Here is a tiny trained network, its code and every weight. The questions are about switching its units off for an input and a class, where a switched-off unit gives its printed mean instead of its output.

import numpy as np


def w(rows, s, z=0):
    codes = np.array(rows[::2]) - 128.0
    scale = np.full(codes.shape[1], s)
    scale[-1] = z or s
    return codes * scale


def norm(h):
    return h / np.sqrt((h * h).mean(-1, keepdims=True) + 1e-5)


def f(y):
    return np.maximum(y, 0)


def log_softmax(a):
    a = a - a.max(-1, keepdims=True)
    return a - np.log(np.exp(a).sum(-1, keepdims=True))


def net(x, mask):
    res = np.array(x, float).reshape(1, 3) / 4 @ E
    u = 0
    for l in range(2):
        y = f(norm(res) @ A[l][:, :-1].T + A[l][:, -1])
        res = res + np.where(mask[u : u + 12], y, B[l][:, -1]) @ B[l][:, :-1]
        u += 12
    return log_softmax(norm(res)[-1] @ U[:, :-1].T + U[:, -1])


A, B = {}, {}
E = w([
[57,158,50,183,132,71],'x0',
[251,237,51,144,130,200],'x1',
[135,137,211,182,3,2],'x2',
],0.0044)
A[0] = w([
[4,89,148,67,114,74,98],'0.n1',
[78,224,101,143,103,70,126],'0.n2',
[165,163,71,138,110,88,130],'0.n3',
[149,135,168,178,75,71,90],'0.n4',
[126,99,121,71,168,149,114],'0.n5',
[170,105,142,92,127,140,84],'0.n6',
[172,177,127,158,133,166,167],'0.n7',
[81,149,57,124,117,116,169],'0.n8',
[89,75,148,164,122,123,80],'0.n9',
[186,104,175,86,144,112,37],'0.n10',
[107,104,96,146,168,140,40],'0.n11',
[168,172,74,232,82,169,5],'0.n12',
],0.012,0.0024)
B[0] = w([
[133,230,175,157,165,135,254],'0.n1',
[187,50,136,146,145,143,200],'0.n2',
[134,244,234,115,152,163,187],'0.n3',
[118,109,16,30,58,176,214],'0.n4',
[84,161,43,121,33,85,187],'0.n5',
[176,128,142,168,216,59,165],'0.n6',
[3,111,179,153,114,62,205],'0.n7',
[237,29,116,150,192,117,182],'0.n8',
[174,208,160,145,120,130,181],'0.n9',
[205,63,118,232,205,116,172],'0.n10',
[129,88,98,8,102,72,160],'0.n11',
[79,148,164,131,150,81,210],'0.n12',
],0.0067,0.0086)
A[1] = w([
[107,146,21,83,88,126,39],'1.n1',
[99,135,85,103,186,133,94],'1.n2',
[169,132,154,147,24,96,45],'1.n3',
[233,84,134,169,183,157,33],'1.n4',
[110,205,157,163,150,188,40],'1.n5',
[134,133,81,67,76,149,82],'1.n6',
[143,83,128,123,181,150,107],'1.n7',
[169,176,74,80,81,124,115],'1.n8',
[88,154,78,97,202,144,81],'1.n9',
[38,51,154,125,111,68,108],'1.n10',
[85,107,67,73,126,161,3],'1.n11',
[187,48,122,254,140,127,132],'1.n12',
],0.0096,0.0039)
B[1] = w([
[166,163,137,69,111,164,218],'1.n1',
[131,48,113,133,99,179,210],'1.n2',
[115,33,136,158,157,215,226],'1.n3',
[254,161,90,179,167,88,236],'1.n4',
[83,205,164,143,121,24,244],'1.n5',
[116,140,107,15,131,188,202],'1.n6',
[169,159,131,164,90,107,181],'1.n7',
[115,118,95,38,142,183,245],'1.n8',
[110,100,211,150,78,183,235],'1.n9',
[235,159,113,34,93,98,166],'1.n10',
[121,108,166,57,98,188,170],'1.n11',
[203,112,30,123,207,159,253],'1.n12',
],0.0087,0.0039)
U = w([
[114,62,148,81,76,252,194],'0',
[85,207,232,216,152,97,193],'1',
[237,78,91,241,217,161,180],'2',
[181,178,109,87,162,111,238],'3',
[62,82,37,197,112,88,3],'4',
[52,70,59,221,101,92,3],'5',
[49,76,42,193,96,77,3],'6',
[81,81,39,172,95,65,3],'7',
],0.013,0.007)

Each question gives the input, the list of numbers given to net, and the class t.
The units are the neurons (one row each of A and B). Each row of codes is followed by its name. A weight is (code - 128) times the scale printed after its matrix; where a second scale follows, it is the last column's (A, B and U).
mask holds one flag per neuron, layer by layer. A switched-off neuron (its flag False) gives its mean, the last column of its row in B, instead of its output. The means were averaged over made-up inputs and are rounded, as every weight is.
A unit's drop is (log p(t) with every unit on - log p(t) with that unit switched off) / (log p(t) with every unit on - log p(t) with every unit switched off).
The circuit of an input: a set's keep is (log p(t) with only the set's units on - log p(t) with every unit switched off) / (log p(t) with every unit on - log p(t) with every unit switched off). Starting from the 12 units with the biggest drops (on a tie, the unit counted first), units are removed one at a time, each time the one whose removal leaves the highest keep (on an exact tie, the one counted first), for as long as the keep stays at least 0.8.
circuit, biggest first: the units of the circuit, biggest drop first
most important unit: the unit with the biggest drop
k most important neurons: the k neurons with the biggest drops, biggest first
k most important neurons of layer l: the k neurons of layer l with the biggest drops, biggest first
drop of u: that unit's drop, to one decimal
input [-7,1,6], class 2: circuit, biggest first	(0.n10)
input [-6,6,-1], class 1: 3 most important neurons of layer 0	(0.n8; 0.n2; 0.n7)
input [0,-4,-2], class 1: 2 most important neurons of layer 0	(0.n1; 0.n4)
input [8,-1,7], class 2: 2 most important neurons	(0.n2; 0.n8)
input [-7,2,-7], class 0: 4 most important neurons	(0.n5; 0.n8; 0.n2; 0.n1)
input [5,5,5], class 0: 4 most important neurons of layer 0	(0.n1; 0.n4; 0.n10; 0.n2)
input [7,7,-6], class 1: 2 most important neurons	(0.n4; 0.n3)
input [8,4,0], class 2: 3 most important neurons of layer 0	(0.n8; 0.n2; 0.n1)
input [-7,5,1], class 2: 2 most important neurons	(0.n10; 0.n1)
input [-1,-7,8], class 0: 2 most important neurons of layer 0	(0.n4; 0.n3)
input [5,0,-5], class 0: 2 most important neurons	(0.n11; 0.n10)
input [-4,4,3], class 1: 4 most important neurons of layer 0	(0.n2; 0.n8; 0.n3; 0.n7)
input [5,-7,-6], class 1: 3 most important neurons of layer 0	(0.n1; 0.n4; 0.n9)
input [2,-7,-5], class 1: most important unit	0.n1
input [-4,6,6], class 0: 3 most important neurons	(0.n4; 0.n1; 1.n3)
input [6,1,4], class 2: 2 most important neurons of layer 0	(0.n2; 0.n8)
input [2,6,8], class 0: 2 most important neurons of layer 0	(0.n4; 0.n1)
input [6,-5,-3], class 2: 2 most important neurons of layer 0	(0.n8; 0.n3)
input [6,-7,-5], class 1: 2 most important neurons of layer 0	(0.n1; 0.n4)
input [8,0,5], class 2: most important unit	0.n2
input [-5,5,-4], class 1: drop of 0.n8	1.5
input [-3,2,6], class 0: drop of 0.n4	1.4
